Here is a tiny trained network, its code and every weight. The questions are about switching its units off for an input and a class, where a switched-off unit gives its printed mean instead of its output.

import numpy as np


def w(rows, s, z=0):
    codes = np.array(rows[::2]) - 128.0
    scale = np.full(codes.shape[1], s)
    scale[-1] = z or s
    return codes * scale


def f(y):
    return y / 2 * (1 + np.tanh(0.7978845608 * (y + 0.044715 * y**3)))


def log_softmax(a):
    a = a - a.max(-1, keepdims=True)
    return a - np.log(np.exp(a).sum(-1, keepdims=True))


def net(x, mask):
    res = np.array(x, float).reshape(1, 8) / 4 @ E
    y = f(res @ A[0][:, :-1].T + A[0][:, -1])
    res = res + np.where(mask, y, B[0][:, -1]) @ B[0][:, :-1]
    return log_softmax(res[-1] @ U[:, :-1].T + U[:, -1])


A, B = {}, {}
E = w([
[93,133,126,129,116,28,204,162,166],'x0',
[176,127,68,140,116,140,134,62,133],'x1',
[139,187,123,218,177,142,113,46,170],'x2',
[139,187,18,215,45,107,9,232,254],'x3',
[63,48,113,71,76,190,189,179,137],'x4',
[152,151,83,123,149,114,105,76,158],'x5',
[147,129,166,93,136,74,90,178,69],'x6',
[166,134,205,102,146,172,6,144,71],'x7',
],0.0077)
A[0] = w([
[133,161,154,152,81,141,114,112,83,100],'N1',
[178,46,132,176,86,205,3,173,162,41],'N2',
[147,120,169,167,124,49,245,149,166,86],'N3',
[83,95,136,120,148,27,194,79,134,136],'N4',
[97,156,105,142,150,213,7,185,156,7],'N5',
[115,143,11,240,86,33,133,246,170,218],'N6',
],0.0071,0.0022)
B[0] = w([
[175,126,187,69,71,132,124,71,155,132],'N1',
[182,154,204,111,107,91,113,197,216,184],'N2',
[194,174,76,226,156,90,179,129,114,170],'N3',
[150,106,151,210,152,53,243,237,119,173],'N4',
[160,154,92,120,1,105,143,126,109,180],'N5',
[56,61,207,92,123,203,131,138,34,249],'N6',
],0.0093,0.013)
U = w([
[79,19,131,113,146,76,115,52,63,229],'0',
[99,48,160,57,71,171,9,37,99,155],'1',
[187,97,60,148,37,1,124,185,202,4],'2',
],0.0055,0.0032)

Each question gives the input, the list of numbers given to net, and the class t.
The units are the neurons (one row each of A and B). Each row of codes is followed by its name. A weight is (code - 128) times the scale printed after its matrix; where a second scale follows, it is the last column's (A, B and U).
mask holds one flag per neuron, in row order. A switched-off neuron (its flag False) gives its mean, the last column of its row in B, instead of its output. The means were averaged over made-up inputs and are rounded, as every weight is.
A unit's drop is (log p(t) with every unit on - log p(t) with that unit switched off) / (log p(t) with every unit on - log p(t) with every unit switched off).
The circuit of an input: a set's keep is (log p(t) with only the set's units on - log p(t) with every unit switched off) / (log p(t) with every unit on - log p(t) with every unit switched off). Starting from all 6 units, units are removed one at a time, each time the one whose removal leaves the highest keep (on an exact tie, the one counted first), for as long as the keep stays at least 0.8.
circuit, biggest first: the units of the circuit, biggest drop first
most important unit: the unit with the biggest drop
top k neurons: the k neurons with the biggest drops, biggest first
drop of u: that unit's drop, to one decimal
input [6,5,-6,3,2,8,3,2], class 1: top 2 neurons : N6, N4
input [3,-7,2,2,5,4,-1,-6], class 0: most important unit : N6
input [-8,-3,4,5,0,7,6,-7], class 1: top 2 neurons : N6, N4
input [3,-8,-5,-1,5,-8,2,-3], class 2: top 3 neurons : N6, N3, N4
input [2,-6,3,-8,-6,4,-2,-5], class 2: circuit, biggest first : N6, N4
input [-7,0,-2,4,3,-1,-1,7], class 2: top 2 neurons : N2, N6
input [6,2,4,3,3,4,4,6], class 1: top 2 neurons : N4, N3
input [-4,6,2,4,6,-8,-2,8], class 2: top 2 neurons : N2, N6
input [5,-3,8,5,6,6,3,7], class 1: top 3 neurons : N6, N4, N3
input [2,-6,8,6,2,-7,6,-6], class 0: top 2 neurons : N6, N3
input [8,-5,-2,8,5,2,-7,8], class 1: drop of N6 : 1.4
input [-7,-5,-6,4,4,-1,1,6], class 2: drop of N6 : 0.1
input [2,-1,3,8,3,-3,0,-4], class 0: drop of N6 : 1.2
input [5,-5,-6,-3,-3,1,3,-3], class 2: circuit, biggest first : N6
